Below are the code and all the weights of a small trained network. Each question names an input and a target symbol and asks about switching units off, where a switched-off unit gives its printed mean instead of its output.

import numpy as np


def w(rows, s, z=0):
    codes = np.array(rows[::2]) - 128.0
    scale = np.full(codes.shape[1], s)
    scale[-1] = z or s
    return codes * scale


def f(y):
    return y / 2 * (1 + np.tanh(0.7978845608 * (y + 0.044715 * y**3)))


def softmax(a):
    e = np.exp(a - a.max(-1, keepdims=True))
    return e / e.sum(-1, keepdims=True)


def log_softmax(a):
    a = a - a.max(-1, keepdims=True)
    return a - np.log(np.exp(a).sum(-1, keepdims=True))


def net(x, mask):
    ids = ['γηθλμξπφ'.index(c) for c in x.split()]
    T = len(ids)
    res = E[ids] + P[:T]
    r = res
    for j in range(3):
        rows = slice(3 * j, 3 * j + 3)
        q, k, v = (r @ M[0][rows].T for M in (Q, K, V))
        z = softmax(np.where(np.tri(T) > 0, q @ k.T / 3**0.5, -1e9)) @ v
        o = O[0][rows]
        res = res + np.where(mask[j], z, o[:, -1]) @ o[:, :-1]
    y = f(res @ A[0][:, :-1].T + A[0][:, -1])
    res = res + np.where(mask[3:19], y, B[0][:, -1]) @ B[0][:, :-1]
    return log_softmax(res[-1] @ U[:, :-1].T + U[:, -1])


Q, K, V, O, A, B = {}, {}, {}, {}, {}, {}
E = w([
[94,204,165,172,71,131,50],'γ',
[208,115,71,243,245,100,133],'η',
[174,46,185,75,255,232,113],'θ',
[96,109,165,127,120,56,123],'λ',
[170,59,7,117,39,173,175],'μ',
[79,124,97,161,140,72,44],'ξ',
[147,237,100,24,131,154,41],'π',
[121,168,236,98,61,92,96],'φ',
],0.0097)
P = w([
[197,154,114,93,107,84,80],'0',
[101,92,141,74,95,104,61],'1',
[136,209,86,90,175,98,175],'2',
[202,145,174,170,94,144,121],'3',
[93,64,106,87,116,130,39],'4',
[120,170,92,109,167,122,181],'5',
[180,130,166,195,98,177,127],'6',
[88,38,92,107,138,153,19],'7',
[108,144,89,129,174,142,194],'8',
[152,113,162,233,109,210,139],'9',
[94,7,112,88,141,145,51],'10',
],0.011)
Q[0] = w([
[191,92,143,144,142,162,146],'H1',
[148,189,157,160,199,107,160],'H1',
[75,63,136,84,116,136,20],'H1',
[139,90,101,50,190,146,35],'H2',
[108,247,117,94,114,151,151],'H2',
[178,126,134,69,166,208,140],'H2',
[160,124,96,196,162,139,106],'H3',
[126,115,24,115,110,183,142],'H3',
[152,62,150,132,83,222,104],'H3',
],0.013)
K[0] = w([
[101,112,114,66,145,77,103],'H1',
[115,216,212,110,122,87,52],'H1',
[93,57,103,196,191,215,157],'H1',
[188,73,30,70,181,158,119],'H2',
[139,253,136,85,47,165,85],'H2',
[169,132,183,49,185,184,86],'H2',
[178,114,76,150,157,83,86],'H3',
[100,85,109,149,130,173,59],'H3',
[204,102,144,84,91,197,69],'H3',
],0.011)
V[0] = w([
[94,115,205,91,189,188,108],'H1',
[109,198,184,154,138,69,77],'H1',
[110,111,90,83,21,183,181],'H1',
[116,161,134,97,135,28,98],'H2',
[173,112,212,190,36,107,90],'H2',
[62,172,105,59,110,90,82],'H2',
[55,90,68,65,144,91,180],'H3',
[176,125,103,96,54,212,110],'H3',
[121,107,254,96,81,148,86],'H3',
],0.0073)
O[0] = w([
[94,211,215,90,150,83,54,61],'H1',
[155,148,184,130,46,58,191,77],'H1',
[44,76,79,135,135,255,164,173],'H1',
[96,90,146,207,110,161,162,144],'H2',
[132,39,111,172,104,45,76,114],'H2',
[79,140,205,185,94,131,200,169],'H2',
[82,114,79,113,238,57,192,88],'H3',
[179,153,117,74,49,73,77,254],'H3',
[145,43,220,101,104,117,79,132],'H3',
],0.006,0.0031)
A[0] = w([
[59,180,159,183,111,64,104,163],'N1',
[101,148,254,101,111,145,109,155],'N2',
[50,58,119,96,110,193,112,97],'N3',
[61,157,100,85,163,32,106,104],'N4',
[132,135,73,146,57,163,167,133],'N5',
[97,198,124,163,100,112,190,120],'N6',
[177,142,119,87,51,48,77,93],'N7',
[57,30,174,187,124,55,119,63],'N8',
[122,128,95,89,89,99,161,221],'N9',
[47,113,184,47,107,98,213,94],'N10',
[30,68,110,123,45,126,104,161],'N11',
[74,170,129,56,150,117,112,49],'N12',
[83,154,59,66,172,142,93,254],'N13',
[180,60,146,94,136,124,50,187],'N14',
[139,148,97,198,110,144,164,177],'N15',
[109,128,65,98,163,138,198,118],'N16',
],0.0093,0.005)
B[0] = w([
[179,43,114,64,98,189,145,172],'N1',
[102,56,6,90,153,178,143,199],'N2',
[35,174,111,83,137,146,181,211],'N3',
[23,47,142,104,208,243,101,139],'N4',
[116,124,167,147,191,133,73,194],'N5',
[99,142,60,178,65,157,89,154],'N6',
[103,99,163,172,218,75,119,185],'N7',
[194,233,143,185,208,228,124,149],'N8',
[159,155,176,191,114,43,58,177],'N9',
[58,60,199,135,160,1,238,136],'N10',
[139,201,108,103,119,121,202,225],'N11',
[78,140,85,72,121,156,152,140],'N12',
[130,149,204,138,81,78,116,255],'N13',
[109,175,139,199,80,106,133,253],'N14',
[126,81,120,106,136,162,93,180],'N15',
[121,157,181,155,190,108,108,180],'N16',
],0.0077,0.0084)
U = w([
[86,223,118,128,74,97,192,112],'γ',
[166,147,172,65,192,137,182,115],'η',
[129,51,71,67,96,48,183,130],'θ',
[148,149,63,151,183,235,134,86],'λ',
[198,112,71,129,45,201,142,198],'μ',
[56,53,111,98,194,214,63,85],'ξ',
[173,134,208,196,83,1,61,227],'π',
[84,89,204,161,150,102,181,1],'φ',
],0.0072,0.0039)

Each question gives the input, a string of symbols that net reads in full, and the target symbol t.
The units are the heads (3 rows each of Q, K, V and O) and the neurons (one row each of A and B). Each row of codes is followed by its name. A weight is (code - 128) times the scale printed after its matrix; where a second scale follows, it is the last column's (O, A, B and U).
mask holds one flag per unit, heads first, then neurons. A switched-off unit (its flag False) gives its mean, the last column of its rows in O or B, instead of its output. The means were averaged over made-up inputs and are rounded, as every weight is.
A unit's drop is (log p(t) with every unit on - log p(t) with that unit switched off) / (log p(t) with every unit on - log p(t) with every unit switched off).
The circuit of an input: a set's keep is (log p(t) with only the set's units on - log p(t) with every unit switched off) / (log p(t) with every unit on - log p(t) with every unit switched off). Starting from the 12 units with the biggest drops (on a tie, the unit counted first), units are removed one at a time, each time the one whose removal leaves the highest keep (on an exact tie, the one counted first), for as long as the keep stays at least 0.8.
units of the circuit, in order: the units of the circuit, biggest drop first
unit that matters most: the unit with the biggest drop
top k neurons: the k neurons with the biggest drops, biggest first
which heads matter: for each layer, one digit per head in row order, 1 if its drop is at least 0.15 and else 0, layers parted by /
input η μ π ξ η μ μ, target λ: units of the circuit, in order	(H1, N5)
input γ λ μ π μ π, target π: units of the circuit, in order	(N3, N13)
input η μ θ μ λ λ θ φ θ π, target π: unit that matters most	H2
input μ π μ θ, target π: units of the circuit, in order	(H2, N14, H3)
input π μ θ π μ η θ, target μ: which heads matter	001
input ξ λ θ ξ η π η, target μ: which heads matter	101
input μ θ θ μ λ ξ, target ξ: units of the circuit, in order	(N4, H3)
input ξ μ η λ λ γ ξ ξ π θ λ, target ξ: units of the circuit, in order	(H1, N4)
input φ μ π π, target μ: which heads matter	010
input γ μ λ π π θ π λ, target ξ: which heads matter	100
input π π η, target λ: units of the circuit, in order	(H3, N15)
input π η λ π θ μ η, target μ: which heads matter	001
input π π φ, target θ: top 3 neurons	(N10, N2, N1)
input η π ξ φ π μ ξ π ξ φ, target μ: which heads matter	000
input θ μ φ λ μ η φ, target μ: units of the circuit, in order	(N2, H3)
input λ μ γ ξ ξ μ λ, target μ: units of the circuit, in order	(N13, N16, N7)
input θ μ λ, target φ: units of the circuit, in order	(N10, H3, N4)
input φ φ ξ η η π λ γ ξ π, target μ: which heads matter	110
input π φ λ μ ξ γ, target μ: unit that matters most	N1
input η μ μ, target π: unit that matters most	N9
input ξ μ φ γ μ, target γ: top 3 neurons	(N3, N11, N13)
input μ π γ, target μ: which heads matter	010
input ξ μ π λ π θ μ η, target π: top 3 neurons	(N13, N2, N3)
